Here is a tiny trained network, its code and every weight. The questions are about switching its units off for an input and a class, where a switched-off unit gives its printed mean instead of its output.

import numpy as np


def w(rows, s, z=0):
    codes = np.array(rows[::2]) - 128.0
    scale = np.full(codes.shape[1], s)
    scale[-1] = z or s
    return codes * scale


def norm(h):
    return h / np.sqrt((h * h).mean(-1, keepdims=True) + 1e-5)


def f(y):
    return np.maximum(y, 0)


def log_softmax(a):
    a = a - a.max(-1, keepdims=True)
    return a - np.log(np.exp(a).sum(-1, keepdims=True))


def net(x, mask):
    res = np.array(x, float).reshape(1, 8) / 4 @ E
    u = 0
    for l in range(2):
        y = f(norm(res) @ A[l][:, :-1].T + A[l][:, -1])
        res = res + np.where(mask[u : u + 5], y, B[l][:, -1]) @ B[l][:, :-1]
        u += 5
    return log_softmax(norm(res)[-1] @ U[:, :-1].T + U[:, -1])


A, B = {}, {}
E = w([
[120,124,127,149,147],'x0',
[2,162,162,139,88],'x1',
[63,167,23,113,147],'x2',
[130,133,125,122,126],'x3',
[135,121,141,126,124],'x4',
[128,128,128,118,120],'x5',
[67,47,177,45,175],'x6',
[110,93,136,227,194],'x7',
],0.0069)
A[0] = w([
[1,192,207,126,101,55],'L0N0',
[133,37,185,224,64,114],'L0N1',
[155,237,74,223,59,6],'L0N2',
[65,241,195,195,104,29],'L0N3',
[202,134,222,93,82,147],'L0N4',
],0.0092,0.002)
B[0] = w([
[221,168,118,139,208,254],'L0N0',
[54,191,41,141,133,236],'L0N1',
[181,2,53,193,74,238],'L0N2',
[200,132,122,81,111,220],'L0N3',
[38,242,72,188,109,251],'L0N4',
],0.009,0.0053)
A[1] = w([
[54,78,225,101,159,32],'L1N0',
[254,166,147,146,198,254],'L1N1',
[109,45,51,134,118,232],'L1N2',
[66,33,227,27,203,144],'L1N3',
[120,149,180,112,143,68],'L1N4',
],0.0088,0.0021)
B[1] = w([
[183,125,132,176,142,162],'L1N0',
[150,131,253,34,155,254],'L1N1',
[47,146,132,110,212,236],'L1N2',
[164,110,147,225,46,211],'L1N3',
[145,106,102,121,119,143],'L1N4',
],0.015,0.0056)
U = w([
[254,33,95,200,49,106],'0',
[204,146,191,41,167,90],'1',
[106,164,131,99,144,253],'2',
[122,153,134,102,141,199],'3',
[27,170,116,101,133,55],'4',
[98,132,138,91,110,243],'5',
[136,153,140,108,140,23],'6',
[131,141,135,101,132,55],'7',
],0.0092,0.0022)

Each question gives the input, the list of numbers given to net, and the class t.
The units are the neurons (one row each of A and B). Each row of codes is followed by its name. A weight is (code - 128) times the scale printed after its matrix; where a second scale follows, it is the last column's (A, B and U).
mask holds one flag per neuron, layer by layer. A switched-off neuron (its flag False) gives its mean, the last column of its row in B, instead of its output. The means were averaged over made-up inputs and are rounded, as every weight is.
A unit's drop is (log p(t) with every unit on - log p(t) with that unit switched off) / (log p(t) with every unit on - log p(t) with every unit switched off).
The circuit of an input: a set's keep is (log p(t) with only the set's units on - log p(t) with every unit switched off) / (log p(t) with every unit on - log p(t) with every unit switched off). Starting from all 10 units, units are removed one at a time, each time the one whose removal leaves the highest keep (on an exact tie, the one counted first), for as long as the keep stays at least 0.8.
units of the circuit, in order: the units of the circuit, biggest drop first
most important unit: the unit with the biggest drop
k most important neurons: the k neurons with the biggest drops, biggest first
top k neurons in layer l: the k neurons of layer l with the biggest drops, biggest first
drop when u is switched off: that unit's drop, to one decimal
input [5,7,-7,5,0,-7,-6,6], class 1: units of the circuit, in order -> (L0N3 L1N1)
input [-7,5,0,5,0,-2,-7,3], class 0: units of the circuit, in order -> (L0N2)
input [-8,8,6,-2,3,-6,-5,-5], class 1: units of the circuit, in order -> (L0N0 L0N3 L0N4 L0N1)
input [1,-5,-4,4,-7,6,-4,4], class 2: 2 most important neurons -> (L0N0 L0N1)
input [7,8,-8,7,-8,-8,4,8], class 1: units of the circuit, in order -> (L0N0 L0N4 L1N1)
input [-2,8,0,1,7,2,-3,7], class 1: 4 most important neurons -> (L0N0 L0N3 L1N1 L0N4)
input [0,7,4,2,-5,5,8,4], class 0: units of the circuit, in order -> (L1N3 L0N4 L0N1)
input [-5,7,5,-1,7,5,8,-7], class 0: units of the circuit, in order -> (L1N3 L0N4 L0N1 L1N1)
input [5,8,-3,-8,6,-6,-4,-3], class 1: units of the circuit, in order -> (L0N0 L1N1)
input [-1,2,0,3,3,6,-6,2], class 0: 3 most important neurons -> (L0N2 L0N3 L0N4)
input [2,6,-2,2,-3,3,4,5], class 1: top 2 neurons in layer 1 -> (L1N1 L1N2)
input [-5,-5,-5,3,1,-6,8,0], class 0: top 2 neurons in layer 0 -> (L0N0 L0N2)
input [6,-8,3,-5,-1,8,-5,3], class 1: 2 most important neurons -> (L1N1 L0N4)
input [5,-4,-4,4,7,1,7,5], class 0: most important unit -> L1N3
input [5,7,6,0,-3,-2,-8,-1], class 0: 4 most important neurons -> (L0N2 L0N3 L0N1 L0N4)
input [-1,-6,0,-5,0,-6,-3,3], class 1: 3 most important neurons -> (L1N1 L0N4 L0N1)
input [-7,-4,-6,-5,8,7,4,-7], class 2: top 2 neurons in layer 0 -> (L0N4 L0N0)
input [0,-2,0,3,5,-6,8,2], class 0: drop when L1N2 is switched off -> 0.0
input [-3,7,-4,3,5,1,4,-2], class 1: drop when L1N1 is switched off -> 0.1
input [-2,5,2,-2,4,4,8,1], class 0: most important unit -> L1N3
input [-3,3,-2,5,0,-6,8,0], class 0: drop when L1N3 is switched off -> 0.4
input [0,7,-6,6,-8,5,-8,-6], class 0: drop when L1N3 is switched off -> -0.1
